Each row has a class, written after it.
[  0 -17  16   6   4 -32 -34 -14  -8 -28 -20 -17  -3  28   9   8  -2 -10
 -29  -6 -44  42  51  14 -16  53 -39  65  13  -9  44   4] -> Q
[  0 -28 -17 -16 -10  13  45 -42  21  -2  66 -48  38  37  55 -50  27 -10
 -28  29 -32  -5 -23  48 -27  95  -4   6 -23  20 -57  15] -> M
[-11 -33  19  27  38 -67 -40 -10  32 -26 -15  28  -6  -7  38  20   4 -13
  14   6   0  22  61  -8 -35  46 -11  39  16  21  22  24] -> K
[ 26 -37 -40  38   0 -49  10  -8  43 -31  10 -10 -20   6  56 -16  17  16
   0 -23  74 -38  45  15 -38 102 -17  -2  20  31  20  29] -> K
[-11  -1  -9 -29 -22   6  69 -63  18  19  56 -66  46  48   5 -32  18  15
   6  29 -66  37 -27  40 -35  72 -26   0 -32  25 -90  -7] -> D
[  1 -36  16  14  25 -37 -14 -12  43 -45 -17   0   6   5  39  13   6 -24
  37  26  -2  27  54  -9 -29  38 -34  39  36   7  -1   9] -> D
[-26  -2  19  17  46 -38 -14 -13  59 -54  19   8 -14 -13  48  12   5 -16
  18   4   2  -4  48 -13 -34  36 -16  34   9  11  16  37] -> Z
[-29  -3  28  -9 -15 -36  -8 -50  21 -53  12 -38  29  60  10 -16   3 -30
  47  44 -41  15  -3  43  47  52 -38  52 -11  46 -18  13] -> L
[ 25  -7   2 -36  -5 -10  16 -72  51 -24  15 -44  28  10  30  -4  11  26
 -11  47 -57  20 -46  32 -41  28 -43   1  -1  34 -59  -1] -> A
[ 36 -29  -5  36  43 -49 -30  -8  88 -11 -36 -21  37   7  41  -6   3  48
 -47  56 -40 -10 -34  -3 -21   3 -25   5  34  23  17  -6] -> L
[-16 -34  19  11  39 -29 -38   3  41 -48   9  25   3  12  45   4  27 -17
  18  29  -8 -12  59  12 -31  68 -20  50  11  12  -1  30] -> Z
[-11 -38  37  13  39 -26 -18  -4  37 -34   8  20  -2  28  48   2  23 -25
  18  32 -23   5  46  22 -43  65 -11  38   3  14 -38  22] -> M
[  3 -12  19  16 -53   6  33 -46  26   3   1   2 -10  10  45 -30  -3   8
 -42  -7  21 -85 -52  37 -32  48  11  13  15   0  59   8] -> Q
[ 32  10 -15  -4  -9 -44   5 -65  -2   0 -52   3  21   9  48  35  26  29
  -7  47 -27  46   1  26 -51  24 -70 -11  22  -1  -3 -43] -> K
[-24  24  28 -37  22  -3 -35 -26  41 -32  55 -22  32  30 -31  -8  -3 -24
  -6  15 -85 -15  49  20  22  53 -20  53 -38  19  -5   9] -> A
[ -3  34  41  26  39 -45 -62 -40  49 -25  22 -27  14 -22 -11  11  25 -41
   9  28 -45  34  15 -11   5 -12 -29  32  14 -17  96 -11] -> H
[ 48  42 -22  -9  22 -46 -33 -41  33 -62 -54 -35  30  48  28  64  33 -24
  41  41 -33  50  71   8   2  57 -74   0  41  -6  39 -65] -> M
[ 37  44 -42   4  23 -10 -11  29  60  -3  13 -45 -17 -85  48  15  16   7
 -54 -25  27 -58   7 -33 -37  -9  18 -10 -24 -22 113  13] -> K
[-33 -34  16  10  27 -12  21  -4  41 -48  33 -10   3  -2  49  -4  -4 -23
  19 -15  16   0  44   9 -43  87   6  40  -9  23 -14  62] -> Q
[-11 -26  30  13  51 -28   1 -13  22 -55  21  15  10  30  29   4  20 -30
  50  19  16   7  57  13 -26  65 -15  48   9  19  -8  27] -> D
[-37 -38  20  12  48 -12   8  -1  45 -40  30  -1  24  40  41  -2   9 -37
   6  17 -33   0  42  13 -27  87  11  43 -12  17 -31  43] -> M
[-16 -28  26  10  19 -13   3 -11  33 -21  21   1  14   4  36 -15  11  -5
  25  18  -4  -8  19  24 -36  70  -1  23   8  20 -25  34] -> Q
[ 11 -17  40  -3  51 -54 -74  -3  86 -73  22 -26  28  45 -39  15   5 -32
  26  12 -73   8  42   4  22  48 -26  40 -17  30   4 -24] -> A
[ 13 -43  25 -18  34 -49 -33   5  55 -34  -3  18 -15   0  39  11  17   5
  15  16 -21  16  47  -5 -51  25 -13  25  12   6 -10   2] -> P
[-10 -51  32  32  33 -32  -6  -1  73 -33  13  19  26 -12  53 -30  20 -10
  12  43 -10 -29   5  26 -30  73 -12  33  10  18 -11  40] -> G
[  9 -40 -31  32 -28  16  86 -40  38   5  53 -47  57 -14  60 -65 -31  -7
 -45   7  -9 -60  -6   0 -15 107 -58   7  31 -15 -10  23] -> D
[  2 -11  26 -24  18  -2   0 -17  17 -19  34  11  -6  14  40  -9  18 -28
  14  18 -16 -11  61  11 -28  60   4  27   9  12 -29  21] -> M
[ 12  22  10 -11  31 -55 -83 -17  81 -71   5 -46  30   8 -20  12   7 -23
  22  23 -78  30  54  13   7  58 -66  60 -13  32   1 -10] -> G
[ 15  39  28 -12  63 -43 -78 -23  48 -48  24 -21   5  -3 -32  25  21 -26
  29  15 -51  45  65 -17  -5   3 -19  44  21  17  42   6] -> H
[-47 -27  30  16  21  -4  20 -11  52 -17  29   8  14  -9  42 -20  -5  -4
   7  28   0 -37  24  18 -18  39  -5  13 -10  13 -14  42] -> A
[-22  45  11 -43  -8  -6 -24 -39  35 -26  57 -42  30  56 -32 -18  33 -41
  26  32 -61   3  18  26  66  50  -2  43 -35  19  21   1] -> L
[-12 -27  10  14  32 -20 -37  18  31 -37 -16  29 -19   9  24  25  28 -15
   8  16  23  17  53  -4  -9  29 -11  44 -10   7  17  32] -> L
[-26 -22  20  12  21 -28  21 -30  40 -41   9  14  35 -19  66 -17   2 -14
  34  45   5   8  20  30 -14  61 -34  25   8  28 -17  31] -> G
[ -5  -8  38  24  82 -43 -60  -7  55 -57  10   4  13  45  -7  15  37 -17
  28  38 -34  28  52  29  13  48 -31  43  -5  13  37 -20] -> M
[ 22  28 -25 -28  46 -15  15   6   1   3  -4 -16  35  -8  -3  24  -6  49
   2  10 -40  33  14   6 -22   9 -15 -16 -20  33 -40 -11] -> K
[-28 -43  34  18  39 -30 -25  -6  52 -42  22   1   2  14  23  -2  10 -19
  -3  15 -10  -3  58   4 -25  43 -11  35  -6   7   7  26] -> A
[ -2 -25  14 -11  40 -18  -6  -9  28 -55  14   1  29  20  22  10  11 -29
  50  28 -17  23  76   8 -18  72 -40  49   8  19 -35  11] -> D
[102   8 -19 -32   7 -40 -35 -13  48 -18 -68 -18  -7 -14  48  44   9  31
 -31  28 -58  36  24 -22 -88  -8 -57  14  48  -1 -11 -45] -> D
[ 28  70  22  -6  12 -34 -53 -11  67 -15  42 -57   4 -49 -17   8 -22 -53
  -5 -23 -62 -23  30 -45  12  -1 -18  40 -19 -14  93 -24] -> D
[-19 -20  31  22  49 -21  -2  -2  31 -34  10  26  14  13  35  -3   9 -14
  29  27  14 -13  52   7 -32  30 -18  27   9   8 -11   9] -> D
[-41  18  46  58  27 -54 -40 -32  66 -43  28 -23   8  -1 -16   2 -15 -48
  18  -7 -24  -7  30  -1  15  30 -33  45  -2   7  86   9] -> H
[ 12  33  14  18  55 -63 -65  -2  63   2  40 -11  20 -42 -11 -13 -16  -3
  11   3 -47   3  33 -27  33  30 -27  28  14   0  76   5] -> P
[  0 -13  30 -14  48 -27 -22 -12  42 -50  14  11   2  44  44   6  24 -28
   5  27 -35   4  58  15 -41  41  -1  31   2  12 -25   1] -> M
[ 38  75 -23 -23 -12  -6  45 -47  44  16  34 -30  17 -52  53 -15 -28  32
 -29   3 -35 -49   3 -13 -26  26 -43 -25  18   3  12  -9] -> Z
[-25 -18  36  57  64 -90 -49 -22  88 -46  13 -36  33  -8  19   9 -13 -36
  25   7 -29   6  25 -41   6  32 -20  31  31  -9  93  10] -> P
[ -2 -55   6  26  13  -9  28 -31  41  10 -20 -38  23  60  12  -3  42  49
   4  52 -19  11 -29  46 -27  57   1 -11  15  23 -14 -15] -> M
[ 13   8 -11  21  18 -39  17 -54   4  46  48  -5  30 -26  59 -54  14  25
 -46  35 -15   2 -30   6 -40  17  -8 -25  23   0  -3  13] -> K
[-14 -12  17  48  47 -72 -88   8  84 -31  17 -35  15 -17 -10   8  -1 -32
  23   2 -40  22  36 -33  29  39 -11  41   9  13  77   1] -> Z
[ 22  -2 -48  49  -7 -55  17 -41  78  -4 -44 -21  14 -31  75  10 -56  58
 -41  -8   1 -14 -17 -12 -38  52 -53  -6  46  42  31   7] -> Z
[-13 -39  21  42  43 -39  -7   3  44 -36  14  11  15 -10  30 -18  12 -11
  16  18   6   1  47  12 -12  84 -29  43  13  11  16  46] -> G
[ 28   9   7  -2  32 -45 -88  -3  56 -42  27 -43  22 -10 -54  13  -5 -33
  16  -1 -82  67  51 -12  28  39 -55  52  -3  24  25 -16] -> H
[ 15   8  25  27  65 -42 -41 -29  46 -15  16 -25  46   6 -28   9   4  -1
   9  30 -50  32  34 -12  12  18 -48  27  13  -1  55 -44] -> D
[ -4 -17  30  17   5 -41  46 -80  39 -23 -27  -7  -3  52  51   6  15  37
  -4  43  -4  12 -49  18 -54   0 -21  -3  29  28 -28   9] -> L
[-27  -3  18  39  23 -54 -36 -19  39 -37  37  -6  27  22  36 -47  22 -18
  15  33   6 -15  61  48  -1  77 -48  32 -10  21   6   7] -> G
[-34 -42 -17  41  -2  -8  58 -31  44  31  26 -37  35  13  20 -18  13  32
 -22  15 -47  19 -69  29  -7 114  -2  25 -17  20   9  52] -> Z
[ 26  25   6  22   9 -11  19 -52  62  15  21 -23 -16 -90  63  -2   9  19
 -13   2  32 -26 -10 -16 -52  40  -8   2  35 -11  91  40] -> Q
[ 76 -45  13 -27  12 -65 -45  -9  57 -41 -48 -26 -22 -23  56  15  -2  42
 -25  27 -54  33   1  -9 -81 -27 -65  18  41   4 -21 -31] -> P
[-27  21  32  53  67 -39 -27 -34 107  -7  38 -39  50 -28 -15 -14   1 -10
  26  41 -45 -15 -23 -11  29  20 -10  29   9   7  85   7] -> D
[ 24 -15 -50 -38 -50  31  58  -3 -19 -30  20 -22   1  12  52 -43 -13   5
  -8   2  27 -19  -4  27  17  64 -37  16   5  35 -80  54] -> L
[  1 -13  40  40  45 -50 -46  -4  75 -45  27 -22   8 -39   3 -20  11 -20
  23  16   2  -6  -7   2  19  18 -12  32  -4  18  70  12] -> G
[  4   5   1 -51  26 -16 -29   8  -5 -44  29  24  -1  15  15  11  32 -31
  24   7 -21  18  74  22 -12  57  -5  45 -31  20 -24  17] -> K
[ 24 -11  28  53  90 -76 -75  14  72 -35  16 -56  20 -28  -9  -3  -3  -7
  28  19 -37  25  47 -32   4  27 -31  55  31  17  64  16] -> D
[-27   6  14  38  38 -47 -58 -13  86 -39  26 -32   9  -4   3   5  30 -23
  26  21 -18  -4  37  -3  16  47 -24  32  -3  -2  81  -3] -> Z
[ 52 -30  34  20   8 -59 -31  -8  25 -18 -10 -38 -18  13  38   2  29 -20
   2  13 -21   3  18  -9 -70  29 -15  33  24  -6  16  -7] -> D
[-29 -38  35   2  33 -37  -3  -8  44 -31  25  39   2  40  28  -9  24  -2
  34  17  -1 -29  66  23 -34  85 -10  32   5   6 -10  24] -> P
[-46 -49  33  98  80 -70 -92   8  77 -10  -2  -7  11 -12 -20  11  17  -8
   1  29  -4  62  15 -26  28   5 -18  46  -9   7  81  21] -> L
[ -1 -11  33  72  51 -76 -29 -40  51 -17  24 -43  38   2   9 -15  -6 -21
  23  21 -16  15  25 -14   9  47 -39  31  31   6  78  -9] -> D
